(in the rows, 128 means zero)
Known rows:
[128 119 121 115 124 159  83 121 174 114 130  88  92  94 153 111 110 154
 106 119 139 118 152 134 135 110 124  92 121 140 131 154 121 146 119 118
 128  91 140 144 141 136 157 113 118 128 132 124  95 126 128 149] -> (208)
[128 131 164 133 157 149 144  74 202 123 141 109 144 135  98 134 107  76
  96 147 130 119 140 152 151 130 140 121 151 145 121 125 132 100 165 119
 102 153  36 149 137 139 118 169 136 143 155 135 122 136 153 128] -> (1998)
[120 112 134 136 135 124 145 132 133 107 131 111 120 108 120 105 124 151
 124 129 147 128 136 133 145 133 133 120 123 138 134 156 128 119 127 124
 152 117 129 143 137 125 135 127 126 126 108 140 112 110 127 145] -> (1128)
[110 126 122 148 145 110 163 130 104 112 112 151 111 116  27 114 131 150
 127 110 136 119 140 115 156 134 139 122 158 143 156 108 123 178 113 140
 126 115 149 121 114 116 123 138 124 129  67 125 141  83 143  97] -> (1846)
[135 154  99 155 139 153 110 149 104  93 143  85  74 105 125  90 112 144
 151 118 137 118 157 139 126 138 137 129 114 154 131 150 124 144 122 101
 146  99 159 153 130 119 130  98 124 127 104 122  92 118 101 138] -> (314)
[127 145 130 136 143 137 172 164 107 115 137 138 154 137 117 125 136 145
 154 137 140 127 129 125 138 150 133 146 133 149 134 143 128 132 124 127
 153 129 142 155 124 118 116 138 119 118  79 145 124 116 116  98] -> (2008)
[127 160 198 108 138 158 168  42 164  96 144 131 132  82 106 159 130  49
 135 169 105 122 166 155 127 131 146  81 109 164 137 112 130  70 121 108
  71 122   5 111 134 136 133 189 140 137 161 138 143 148 100  74] -> (1061)
[123 129 142 123 134 136 158 151 143 130 135 137 163 128 127 143 132 149
 139 140 142 130 127 118 142 130 127 124 138 143 136 139 133 135 137 131
 143 127 140 149 127 123 130 132 114 114  96 147 125 120 128 100] -> (2191)
[137 144 110 121 135 158 108 139 139 110 133  93  99  94 159 110 119 153
 120 116 130 129 159 140 137 129 137 116 116 158 120 173 124 150 123 101
 148 109 152 153 149 131 140 109 119 129 115 124  94 116  97 162] -> (324)
[118 105 150 106 125 136 149 136 175 142 126 139 175 118 141 148 133 156
 111 138 145 131 128 120 152 118 123 104 143 134 135 144 127 140 125 143
 134 122 131 144 133 133 144 138 112 115 106 144 129 116 143 107] -> (817)
[109  99 136 117 116 135 121 126 186 138 132 140 127 110 147 148 120 151
 113 137 148 125 127 122 148 103 121 101 138 143 149 130 131 161 146 149
 128 106 136 144 129 125 143 122 115 123 113 140 118 132 137 120] -> (259)
[121 118 139 118 137 129 164 153 152 140 128 140 174 110 126 147 137 161
 133 135 136 134 130 120 147 129 135 130 144 150 136 148 135 142 133 132
 149 139 143 146 134 124 130 135 113 113  90 140 125 111 119 118] -> (1870)
[122 127 146 125 132 136 159 152 142 131 135 140 161 121 132 142 136 143
 135 140 141 128 126 118 139 129 128 124 136 143 134 139 129 128 130 133
 143 124 137 146 128 123 133 134 116 116  95 143 125 120 124  96] -> (199)
[132 110 145 105 121 100 157 165 149 128 125 176 136 130 152 157 146 139
 137 133 126 135 115 109  97 136 139 141 144 158 141 139 122  86 137 123
 122 119 153 136 124 120 137 146 114 118 107 130 112 110  93 107] -> (1718)
[122 121 144 126 134 127 154 156 142 133 132 146 167 127 135 141 134 149
 135 135 141 131 123 115 140 125 130 122 140 142 141 139 128 122 127 131
 142 123 148 148 128 123 134 132 116 122  97 140 124 121 123 104] -> (1477)
[118 127 117 121 121 149 149 138 145 121 131 135 107 120 131 143 126 155
 141 139 148 124 131 131 141 132 126 132 127 150 134 143 126 155 133 141
 139 124 139 156 125 122 124 144 123 117 100 144 113 132 127 120] -> (625)
[121 114 129 124 129 138 139 147 127 129 130 122 137 115 121 138 128 147
 125 121 147 132 128 125 155 116 134 106 131 151 153 144 126 154 129 138
 134 104 151 151 126 119 129 119 130 134 102 140 122 136 132 124] -> (221)
[122 142 132 145 146 135 175 165 107 118 137 138 161 129 109 125 135 148
 151 134 139 130 133 125 144 147 133 145 136 147 135 137 132 141 130 129
 150 126 147 152 126 118 116 128 116 114  77 146 128 115 120  95] -> (1730)

Facts:
(2135): χ (1997); θ drusagek
(1592): χ (418); Ξ (1096); θ ploskul
(17): θ pluvi
(1227): θ drusagek
(355): χ (18); Ξ (644), (1477); θ drusagek
(177): χ (2059); θ pluvi
(1162): χ (1332); θ drusagek
(2094): θ ploskul
(893): χ (529); θ pluvi
(329): χ (1764); θ drusagek
(1061): Ξ (823); θ todu
(314): χ (1752); θ pluvi
(1394): χ (105); θ drusagek
(1086): χ (121); θ pluvi
(1723): χ (1145); Ξ (1079), (1931), (1747); θ drusagek
(1559): θ drusagek
(1731): χ (499); θ drusagek
(207): χ (1227); θ pluvi
(2170): Ξ (1227); θ todu
(1846): χ (1703); θ drusagek
(1076): χ (457); θ drusagek
(223): θ drusagek
(378): θ pluvi
(561): χ (1143); θ todu
(5): χ (891); θ drusagek
(946): Ξ (13), (2063), (2041); θ drusagek
(141): χ (259); θ ploskul
(2167): χ (1998); θ pluvi
(1239): χ (515); θ drusagek
(996): χ (1878); Ξ (1731), (17), (849), (1931), (1910), (2225), (2217), (823); θ todu
(556): Ξ (1299); θ drusagek
(2079): Ξ (1113), (1400); θ drusagek
(259): θ ploskul
(2174): χ (2162); θ dropeke
(1629): χ (1225); θ ploskul
(675): θ ploskul
(105): Ξ (1629); θ pluvi
(1319): χ (1291); θ drusagek
(1753): χ (1718); θ pluvi
(738): χ (495); θ pluvi
(324): χ (1668); θ pluvi
(312): Ξ (561), (1809), (1673), (2059); θ pluvi
(1107): χ (792); θ pluvi
(2019): χ (1168); θ drusagek
(1906): χ (1687); θ todu
(983): χ (908); Ξ (1768), (893), (207), (555); θ dropeke
(641): χ (1112); θ drusagek
(1225): Ξ (1846), (480), (1051); θ drusagek
(1113): θ drusagek
(863): θ drusagek
(477): θ todu
(2124): θ todu
(1584): χ (817); θ drusagek
(1292): χ (1686); θ dropeke
(2115): χ (1357); θ drusagek
(2063): χ (1051); θ drusagek
(1747): θ drusagek
(1112): θ drusagek
(1251): θ pluvi
(1527): χ (547); θ drusagek
(786): χ (2217); θ drusagek
(1873): χ (2229); θ pluvi
(708): θ drusagek
(792): χ (472); Ξ (262), (358), (1477); θ ploskul
(1372): Ξ (217); θ ploskul
(1522): χ (56); θ pluvi
(208): θ pluvi
(56): χ (625); θ drusagek
(1361): χ (477); θ drusagek
(529): χ (480); θ drusagek
(1835): χ (208); Ξ (641); θ drusagek
(1188): χ (1522); θ drusagek
(121): χ (2234); θ drusagek
(1145): χ (312); Ξ (2124), (272); θ todu
(119): χ (1076); Ξ (687), (177); θ todu
(1357): χ (2159); θ dropeke
(698): χ (2006); Ξ (1188), (259), (1332), (207); θ drusagek
(1875): χ (207); θ pluvi
(909): Ξ (1768), (1614), (90); θ todu
(2058): χ (137); θ drusagek
(1687): θ drusagek
(555): χ (1211); θ pluvi
(1781): θ todu
(480): θ drusagek
(1703): Ξ (1762), (1809), (1353), (129), (1292); θ drusagek
(495): Ξ (970), (675), (1162), (1291), (358); θ todu
(908): θ drusagek
(44): χ (1614); θ drusagek
(1118): χ (324); θ drusagek
(1096): θ drusagek
(322): Ξ (2225); θ todu
(1211): χ (1028); Ξ (1086), (1516); θ pluvi
(279): χ (119); θ dropeke
(1762): χ (2125); θ pluvi
(213): Ξ (595), (17), (376); θ drusagek
(272): χ (1292); θ pluvi
(129): χ (679); θ drusagek
(515): χ (1527); Ξ (2229), (1673); θ pluvi
(615): χ (2174); Ξ (587), (1668); θ todu
(2157): χ (5); θ ploskul
(1337): χ (2157); Ξ (90), (863); θ drusagek
(1696): θ drusagek
(1614): χ (1673); θ todu
(1218): θ pluvi
(587): χ (983); θ ploskul
(13): θ drusagek
(376): χ (893); θ pluvi
(1648): χ (1870); Ξ (1768), (2094), (2001); θ todu
(2229): θ todu
(1452): Ξ (1687); θ drusagek
(970): θ dropeke
(1564): χ (141); θ dropeke
(2217): θ drusagek
(1870): χ (1781); θ drusagek
(1914): χ (481); θ drusagek
(2001): θ drusagek
(644): θ drusagek
(812): θ todu
(358): χ (1107); θ ploskul
(1768): θ dropeke
(1686): Ξ (17), (1809), (1079), (1696), (259), (420), (1394); θ pluvi
(1028): χ (2170); θ drusagek
(1089): θ todu
(1353): χ (420); θ ploskul
(1885): χ (213); θ drusagek
(217): χ (17); θ drusagek
(2060): θ drusagek
(1918): χ (1859); Ξ (1227), (1768), (1173), (2001), (1997); θ pluvi
(2162): χ (129); θ ploskul
(1673): θ todu
(90): χ (996); θ pluvi
(1299): θ pluvi
(547): χ (1128); θ pluvi
(595): θ pluvi
(262): χ (346); θ drusagek
(18): χ (1946); Ξ (13), (2118), (675), (2094), (1584), (1224); θ dropeke
(10): χ (1372); Ξ (1731), (279), (187), (2191), (207); θ drusagek
(1764): θ drusagek
(481): χ (2135); θ pluvi
(679): χ (246); θ drusagek
(2008): χ (1061); θ drusagek
(2006): χ (177); θ dropeke
(849): χ (13); θ drusagek
(2070): χ (1039); Ξ (1299), (1143), (1112), (221); θ todu
(1668): χ (44); θ todu
(1168): χ (1079); θ ploskul
(1878): Ξ (1673); θ todu
(199): θ drusagek
(625): χ (187); θ ploskul
(1612): χ (812); θ dropeke
(1146): χ (2094); Ξ (2229), (2058), (823); θ drusagek
(586): Ξ (1335), (358), (2167), (5); θ drusagek
(653): Ξ (687), (1335), (2115), (1764), (1559); θ pluvi
(1910): θ drusagek
(457): χ (1612); θ drusagek
(1049): Ξ (346), (1846); θ drusagek
(1809): χ (1592); θ dropeke
(2040): Ξ (279), (547), (2094); θ dropeke
(1841): Ξ (1764), (641), (1382), (199), (555); θ dropeke
(221): θ ploskul
(187): χ (1319); θ todu
(1039): Ξ (1731), (1859), (1319); θ todu
(2225): θ pluvi
(2159): θ drusagek
(1079): χ (1251); θ todu
(2047): χ (1382); Ξ (1089), (2006), (418); θ drusagek
(729): χ (358); Ξ (738); θ dropeke
(1224): χ (1559); θ pluvi
(1931): χ (1768); θ todu
(1173): θ todu
(2046): Ξ (221), (1846), (849), (1696), (1873), (863); θ drusagek
(823): θ todu
(1128): χ (708); θ dropeke
(137): χ (2060); θ drusagek
(1998): θ todu
(687): χ (1169); θ ploskul
(472): χ (587); θ ploskul
(1332): θ drusagek
(1845): χ (1875); θ drusagek
(1798): Ξ (217), (1559), (2118), (812), (1239); θ pluvi
(1752): χ (1113); Ξ (1762), (786); θ drusagek
(1382): χ (2063); θ drusagek
(1335): χ (641); θ pluvi
(420): χ (1337); θ todu
(1385): χ (355); θ ploskul
(1997): θ pluvi
(2125): θ drusagek
(1477): θ drusagek
(1730): χ (786); θ drusagek
(2234): Ξ (1564); θ ploskul
(2059): θ pluvi
(246): Ξ (2094), (625); θ dropeke
(512): χ (1931); Ξ (587), (2008), (279), (378); θ ploskul
(1400): θ todu
(833): χ (863); Ξ (1687), (1076), (1870); θ ploskul
(1291): χ (595); θ pluvi
(891): χ (1361); Ξ (2058), (199); θ drusagek
(1094): χ (1218); θ todu
(2041): θ ploskul
(2224): χ (1584); θ drusagek
(1516): θ drusagek
(1051): χ (1094); θ pluvi
(1859): χ (1452); θ drusagek
(1718): χ (1224); Ξ (2115), (1079), (1612), (207), (1239); θ drusagek
(1163): χ (1696); Ξ (223), (1128), (863), (1753); θ pluvi
(817): θ drusagek
(2191): θ drusagek
(2118): χ (1173); θ ploskul
(1143): θ todu
(346): θ drusagek
(499): χ (1841); θ ploskul
(1946): χ (378); θ dropeke
(2247): χ (1648); θ drusagek
(1641): Ξ (480), (823); θ drusagek
(418): θ dropeke
(1169): χ (1049); θ pluvi

Rows:
No name comes twice in this set of rows, the named rows included.
[123  93 150 101 107 131 121 140 138 116 123 148 109 133 178 151 137 128
 108 121 135 129 117 126 124 106 119 106 126 144 154 133 111 107 118 146
  96  85 145 147 123 131 148 147 124 121 133 141 116 149 131  99] | (1372)
[123  75 117 148 139 150 153 102 135  90 162  11  65  93 195 130 148 141
 120 166  73 117 125 163 110 107 122 130 112 172 140 149 131 122 117 123
  91  93 182 136 129 140 139 139 108 117  84  81 110 107  67 103] | (515)
[131 131 138 138 135 125 176 158  86 108 129 140 142 141 116 139 150 140
 154 126 124 134 121 120 123 143 138 143 126 152 147 140 121 102 113 131
 124 118 157 148 119 117 118 146 124 120  87 134 123 118 111  89] | (2047)
[132 107 126 121 129 161  89 124 174 125 143  60 111  93 174 118 114 161
 112 127 132 127 141 136 133 100 125  92 114 148 132 165 130 134 131 122
 129  95 151 151 142 135 153  98 118 126 129 119  93 127 120 151] | (2059)
[152 131  97 139 139 135 121 154  76 100 113  73  54 104 100 109 137 165
 124  88 107 133 153 133 129 131 156 121 111 170 144 174 106 124  99  95
 119  91 184 147 132 122 130 126 141 143 116 102  99 102  97 160] | (1163)
[120 124 131 131 128 152 142 146 129 127 143 126 150 113 158 140 129 150
 133 129 144 133 134 131 151 119 130 123 126 152 147 149 136 152 132 139
 145 126 147 160 131 121 129 112 123 125 101 150 118 140 121 122] | (2162)
[129 121 140 121 129 125 153 153 150 142 134 117 145 131 100 156 126 158
 151 154 148 130 109 102 126 118 131 111 126 141 144 143 128 100 144 127
 142 112 145 144 114 117 129 139 127 130 102 126 119 126 138 101] | (137)
[138 133 119 137 135 155  92 142 137 108 144  82 110  99 163 107 114 154
 135 121 143 127 149 133 127 120 133 108 113 149 136 160 126 128 131 104
 141  93 156 154 137 126 140  87 120 132 123 126  89 130 112 147] | (177)
[132 155 149 207 171 146 150  89 152 103 180  91 151 136  70 116 103  74
 176 159 147 120 130 142 135 141 150 155 138 149 145 106 148  72 187 105
 112 142  46 157 115 114  89  95 144 147 128 132 110 132 133 110] | (1906)
[125 184 180 130 154 166 176  59 152  93 160 120 129  94  78 136 116  45
 160 175 124 119 172 154 140 145 146  91 110 162 131 111 135  84 135  92
 101 133   9 124 131 127 116 176 144 145 140 143 137 156 114  80] | (823)

The same objects again, as new rows of numbers:
Known rows:
[126  85 144 167 124 175 115 168 163 169 136  67 145 167  95 162  96 103
 144 125  74 117 131 156  92 122 150 145 183 107 116] -> (983)
[ 93  25 126 198 156 169  80 156 172 184 142 103 158 129 115 146 138 137
 133 138  61 135 115 165  95 157 188 152 168  95 124] -> (1168)
[147  82 137 199 137 114 130 126 133 134 111 104 142 135 109 127  98 129
 152 122 115 136 154 164 128 159 171 126 156 113 129] -> (2159)
[149  80 100 189 145 114 105 112 119 137 137 113 124 124 106 133  97 110
 131 107 117 138 161 151 143 153 171 134 153 116 131] -> (1687)
[ 91  27 115 197 161 151  79 158 172 193 143  96 159 131  96 144 115 140
 125 135  82 149 130 147  94 159 158 151 161  99 114] -> (833)
[147  82 156 194 120 116 134 160 164 134 135  76 152 170  88 138  93 104
 149 130 112 150 140 165 135 166 151 153 166 108 121] -> (246)
[131  76 103 191 122 168 124 147 126 146 119 108 120 126 140 159 143 132
 135 113  86 128 144 168 123 131 170 126 171 118 123] -> (641)
[150  81 150 182 123 113 135 150 151 130 142  82 147 157  97 152  94  92
 145 132 105 147 146 168 137 155 152 152 166 115 140] -> (1218)
[ 91  52 104 199 161 139  95 120 139 180 116 116 131 119 147 138 157 154
 164 135 112 113 154 173 107 140 206 100 163 127 117] -> (1094)
[111  71 114 158 115 152 138 162 142 131 147  84 120 153 134 187 134 120
 141 139  66 138 143 185 147 124 151 154 199 129 134] -> (1051)
[132  77 103 190 123 168 124 146 126 144 121 108 121 126 140 157 142 132
 135 113  86 127 144 168 123 132 172 126 169 118 124] -> (1846)
[153  81 150 189 121 115 132 152 152 130 139  83 148 155  95 144  94  91
 140 128 105 147 143 165 132 156 153 152 165 108 138] -> (1251)
[139  27 161 211 157 177  78 166 171 129 116 103 134 163 137 162 151 146
 150 140  59 150  99 211  91 172 215 156 157 129 159] -> (1629)
[ 92  21 127 194 156 158  80 157 173 179 145 105 149 134 119 162 143 149
 137 139  63 132 132 176 103 153 185 154 177 107 123] -> (2162)
[ 97  25 109 193 155 171  79 141 171 171 144 111 149 122 125 147 141 124
 135 137  58 127 113 170 100 162 205 153 162  94 136] -> (2118)
[ 98  69 110 170 160 177  78 135 171 181 146 104 160 122 126 141 126 112
 144 137  55 102 125 165  91 138 206 151 161  92 145] -> (358)
[118  68 105 208 162 115  85 106 137 149 100 122 149 116 140 122 136 153
 165 121 117 109 157 173 119 174 215 103 151 111 139] -> (2229)
[ 98  74 137 212 163 114  91 113 151 174  87 117 169 119 125 122 119 154
 166 125 118 121 157 160 101 176 209  97 152 113 122] -> (1039)

Rows:
No name comes twice in this set of rows, the named rows included.
[128  67 123 179 108 166 131 168 162 144 142  81 122 165 105 182 113 119
 135 129  78 143 136 174 132 127 150 153 195 116 113] | (2174)
[156  81 135 188 116 118 127 141 139 129 145  93 142 141 103 146  95  89
 137 115  87 149 133 159 142 160 161 151 160 106 152] | (595)
[ 98  81 111 161 162 177  78 130 171 184 147  98 166 122 126 137 117 107
 151 137  55  99 130 163  90 129 207 148 160  90 149] | (587)
[140  86 134 156 132 176 103 164 151 157 142  69 144 152 115 168  98  89
 141 125  61 103 145 156  90 117 151 139 183 109 136] | (1107)
[ 93  85 148 166 163 177  79 155 173 193 143  77 179 136 106 129 101 128
 156 138  58  99 133 152  89 129 178 140 162  91 135] | (792)
[122  72  97 183 133 157 102 139 119 166 134 110 118 123 131 167 134 126
 125 102 102 137 157 151 129 125 158 128 165 119 117] | (1870)
[103  63  98 171 136 140 115 139 122 155 145 110 116 127 136 182 141 148
 127 125 106 135 162 157 144 122 156 139 176 129 117] | (1076)
[132  76 104 195 120 171 123 149 120 138 129 108 122 124 140 158 142 137
 132  98  76 140 130 154 122 133 175 115 166 115 127] | (1188)
[122  76 140 191 109 169 132 170 165 159 129  73 130 168  97 173 105 118
 133 125  83 149 128 163 117 135 150 151 193 111 110] | (18)
[ 96  25 123 208 148 176  79 156 165 134 147 109 173 119 124 144 133 148
 125  92  54 161  98 145  99 168 210 120 153  78 150] | (625)

Now the same objects, written a new way:
Known rows:
[ 93 144  87 111 117 148 131 163 143 154 131 194 124  76] -> (2040)
[111 192  94 145 102 122 121 130 135 106 177 170 141 101] -> (314)
[106 181  93 148 105 120 122 130 148  98 168 169 137 102] -> (481)
[107 189 104 144  88 116 136 120 134 109 163 170 168 106] -> (1335)
[108 130 113 130  96 154  64 140 161 143 111 138 145 136] -> (863)
[ 77 113 104 118 114 146 129 146 133 138 124 188 132  93] -> (1768)
[122 165  97 113  81 157  66 131 155 159 130 142 147 106] -> (2019)
[120 143 106 121  93 143  65 139 149 168 136 133 158 131] -> (849)
[111 129 109 127  96 143  64 142 167 141 114 137 146 124] -> (480)
[104 180  98 149  95 118 131 125 146  95 160 168 152 105] -> (177)
[113 153 103 118  84 165  69 122 161 150 115 144 150 111] -> (2063)
[ 88 203 136 135  72 137 143 156 151  99 177 154 137 108] -> (1291)
[131 175  91 115  87 162  65 135 161 163 127 144 140  94] -> (2047)
[ 87 110  97 142  91 135 121 156 158 161 158 209 170  83] -> (1612)
[ 99 177  97 151 104 117 123 136 157  86 159 170 131 102] -> (208)
[ 97 138 116 120  97 136 126 150 132 144 121 197 142  79] -> (970)
[113 151 104 115  80 156  62 132 162 146 123 143 145 114] -> (1096)
[105 175  95 138  89 107 117 119 133 103 189 163 144  94] -> (1762)

Rows:
No name comes twice in this set of rows, the named rows included.
[ 91 118 109 124 102 131 114 152 140 131 127 195 120  75] | (418)
[101 182  90 139 101 121 132 121 132 113 174 163 159 108] | (555)
[ 99 116 105 110  94 110 116 143 122 155 158 185 139  66] | (1809)
[113 146 100 111  74 150  61 127 164 143 127 140 144 103] | (786)
[115 148 107 124  94 158  63 137 159 150 122 140 145 127] | (223)
[122 170  91 109  79 159  73 134 162 162 123 142 154 103] | (1835)
[112 159 104 109  73 156  74 123 152 160 123 141 169 116] | (217)
[126 177  99 117  80 156  78 147 178 155 102 145 155 101] | (586)
[102 134  94 114  86 150  72 135 174 146 115 133 154 114] | (1332)
[119 146  97 110  83 136  68 135 157 163 140 133 160 112] | (1394)
[128 169  89 114  87 146  68 149 164 168 131 135 147 102] | (1146)
[111 168 101 163 118 116 121 131 141  99 166 163 142 111] | (1051)

